Below is a small trained network, with its code and all its weights. Each question gives an input and a target symbol and asks what happens when units are switched off, that is, made to give their printed mean instead of their output.

import numpy as np


def w(rows, s, z=0):
    codes = np.array(rows[::2]) - 128.0
    scale = np.full(codes.shape[1], s)
    scale[-1] = z or s
    return codes * scale


def norm(h):
    return h / np.sqrt((h * h).mean(-1, keepdims=True) + 1e-5)


def softmax(a):
    e = np.exp(a - a.max(-1, keepdims=True))
    return e / e.sum(-1, keepdims=True)


def log_softmax(a):
    a = a - a.max(-1, keepdims=True)
    return a - np.log(np.exp(a).sum(-1, keepdims=True))


def net(x, mask):
    ids = ['ΓΘΣαβδεζλμξπτω'.index(c) for c in x.split()]
    T = len(ids)
    res = E[ids] + P[:T]
    u = 0
    for l in range(3):
        r = norm(res)
        for j in range(2):
            rows = slice(2 * j, 2 * j + 2)
            q, k, v = (r @ M[l][rows].T for M in (Q, K, V))
            z = softmax(np.where(np.tri(T) > 0, q @ k.T / 2**0.5, -1e9)) @ v
            o = O[l][rows]
            res = res + np.where(mask[u + j], z, o[:, -1]) @ o[:, :-1]
        u += 2
    return log_softmax(norm(res)[-1] @ U[:, :-1].T + U[:, -1])


Q, K, V, O = {}, {}, {}, {}
E = w([
[193,80,193,150,154],'Γ',
[139,153,205,201,227],'Θ',
[118,187,250,166,163],'Σ',
[171,91,167,168,122],'α',
[155,121,133,156,109],'β',
[112,224,213,165,180],'δ',
[130,229,187,152,107],'ε',
[174,116,218,161,103],'ζ',
[150,143,122,152,110],'λ',
[153,156,186,171,132],'μ',
[134,128,156,126,55],'ξ',
[126,184,212,115,62],'π',
[80,193,146,116,91],'τ',
[113,195,147,165,185],'ω',
],0.014)
P = w([
[144,107,86,110,120],'0',
[150,122,88,175,93],'1',
[140,189,250,38,123],'2',
[94,97,81,145,120],'3',
[161,222,240,53,147],'4',
[126,59,89,158,124],'5',
],0.018)
Q[0] = w([
[66,175,102,218,180],'L0H1',
[173,105,111,2,178],'L0H1',
[140,160,173,106,136],'L0H2',
[151,72,14,74,143],'L0H2',
],0.0088)
K[0] = w([
[130,163,50,218,131],'L0H1',
[196,173,150,2,134],'L0H1',
[36,180,130,147,111],'L0H2',
[203,204,98,29,157],'L0H2',
],0.0098)
V[0] = w([
[83,159,119,255,132],'L0H1',
[124,139,150,129,91],'L0H1',
[129,165,85,153,193],'L0H2',
[139,78,91,208,149],'L0H2',
],0.013)
O[0] = w([
[179,77,123,106,69,210],'L0H1',
[203,143,151,142,161,178],'L0H1',
[106,140,179,252,134,92],'L0H2',
[98,82,136,104,74,255],'L0H2',
],0.013,0.0049)
Q[1] = w([
[119,73,168,94,27],'L1H1',
[161,144,182,79,252],'L1H1',
[36,22,3,47,119],'L1H2',
[170,101,116,219,100],'L1H2',
],0.0042)
K[1] = w([
[60,54,128,152,179],'L1H1',
[124,85,66,195,185],'L1H1',
[57,205,254,150,210],'L1H2',
[170,111,157,100,82],'L1H2',
],0.0082)
V[1] = w([
[213,75,21,160,176],'L1H1',
[79,248,134,86,95],'L1H1',
[199,79,74,146,130],'L1H2',
[220,145,165,114,92],'L1H2',
],0.012)
O[1] = w([
[2,130,171,131,81,122],'L1H1',
[215,94,108,122,68,68],'L1H1',
[58,157,146,26,94,176],'L1H2',
[178,130,109,144,98,255],'L1H2',
],0.0086,0.0067)
Q[2] = w([
[137,137,101,151,116],'L2H1',
[161,86,172,112,98],'L2H1',
[67,91,87,151,158],'L2H2',
[250,158,196,93,87],'L2H2',
],0.012)
K[2] = w([
[56,81,168,125,198],'L2H1',
[200,3,122,160,95],'L2H1',
[45,254,102,82,159],'L2H2',
[202,28,10,168,98],'L2H2',
],0.0099)
V[2] = w([
[110,224,131,61,207],'L2H1',
[162,108,206,99,69],'L2H1',
[132,177,6,128,52],'L2H2',
[41,235,51,141,196],'L2H2',
],0.011)
O[2] = w([
[169,93,253,146,173,45],'L2H1',
[251,100,2,247,147,191],'L2H1',
[13,185,15,198,131,161],'L2H2',
[133,239,118,114,132,3],'L2H2',
],0.0086,0.015)
U = w([
[39,144,191,228,121,101],'Γ',
[102,230,103,138,195,225],'Θ',
[31,145,129,85,129,144],'Σ',
[225,87,180,131,183,86],'α',
[15,180,127,108,129,205],'β',
[109,100,242,18,133,255],'δ',
[222,220,106,40,211,101],'ε',
[197,59,75,1,143,84],'ζ',
[162,209,133,180,164,121],'λ',
[99,73,244,174,94,24],'μ',
[164,155,200,195,158,118],'ξ',
[92,63,61,166,54,99],'π',
[109,198,45,2,176,20],'τ',
[44,88,138,43,114,30],'ω',
],0.012,0.0031)

Each question gives the input, a string of symbols that net reads in full, and the target symbol t.
The units are the heads (2 rows each of Q, K, V and O). Each row of codes is followed by its name. A weight is (code - 128) times the scale printed after its matrix; where a second scale follows, it is the last column's (O and U).
mask holds one flag per head, layer by layer. A switched-off head (its flag False) gives its mean, the last column of its rows in O, instead of its output. The means were averaged over made-up inputs and are rounded, as every weight is.
A unit's drop is (log p(t) with every unit on - log p(t) with that unit switched off) / (log p(t) with every unit on - log p(t) with every unit switched off).
The circuit of an input: a set's keep is (log p(t) with only the set's units on - log p(t) with every unit switched off) / (log p(t) with every unit on - log p(t) with every unit switched off). Starting from all 6 units, units are removed one at a time, each time the one whose removal leaves the highest keep (on an exact tie, the one counted first), for as long as the keep stays at least 0.8.
units of the circuit, in order: the units of the circuit, biggest drop first
unit that matters most: the unit with the biggest drop
heads that matter: for each layer, one digit per head in row order, 1 if its drop is at least 0.15 and else 0, layers parted by /
input μ τ Γ Γ, target ζ: units of the circuit, in order => (L2H2; L0H1; L1H1)
input π ζ λ μ ξ, target π: unit that matters most => L0H2
input ζ Γ ξ, target δ: heads that matter => 10 / 10 / 10
input λ Γ λ, target δ: units of the circuit, in order => (L2H1; L1H1; L2H2)
input τ ω Γ ω Γ Γ, target α: units of the circuit, in order => (L2H2; L1H1; L0H1; L0H2)
input π μ Γ μ ω, target π: heads that matter => 01 / 00 / 01
input Γ Σ ω, target α: units of the circuit, in order => (L2H2; L0H1; L1H1; L0H2)
input π Γ ξ, target δ: heads that matter => 11 / 00 / 10
input π ζ β π π, target ε: units of the circuit, in order => (L0H1; L1H1)
input Θ μ ω Γ ζ, target δ: units of the circuit, in order => (L2H2; L1H1)
input π Γ δ ζ τ, target ζ: units of the circuit, in order => (L2H2; L1H1)
input Γ β ζ Γ τ, target δ: heads that matter => 00 / 11 / 11
input ε ζ ζ, target ζ: units of the circuit, in order => (L0H2; L2H1)
input λ Γ Θ, target δ: units of the circuit, in order => (L1H1; L2H2; L0H2)
input μ δ Θ, target ξ: units of the circuit, in order => (L0H2)
input Σ ω ε Γ β, target δ: heads that matter => 01 / 11 / 01
input ζ π ζ, target ε: units of the circuit, in order => (L0H2; L0H1)
input ζ Γ ε ζ ζ, target ζ: heads that matter => 01 / 00 / 11
input ω λ Γ Γ π π, target ζ: units of the circuit, in order => (L0H2; L2H2)
input μ ε Γ ω μ, target Γ: units of the circuit, in order => (L0H2)
input π Θ ζ, target μ: heads that matter => 11 / 11 / 01
input μ π ζ Σ μ, target α: units of the circuit, in order => (L2H2; L0H1)
input β μ Θ, target π: heads that matter => 11 / 00 / 10
input Σ ζ Γ μ Γ, target π: units of the circuit, in order => (L0H2; L2H1)
input Γ Γ δ ω π, target Γ: heads that matter => 11 / 00 / 00
input β Γ π Θ μ, target μ: heads that matter => 11 / 01 / 01
input Σ Γ Γ, target δ: unit that matters most => L1H1
input λ ζ ζ λ μ, target β: heads that matter => 00 / 01 / 00
input μ ζ ε λ π, target β: heads that matter => 00 / 01 / 01
input ζ Θ Γ Γ, target ζ: heads that matter => 00 / 10 / 01
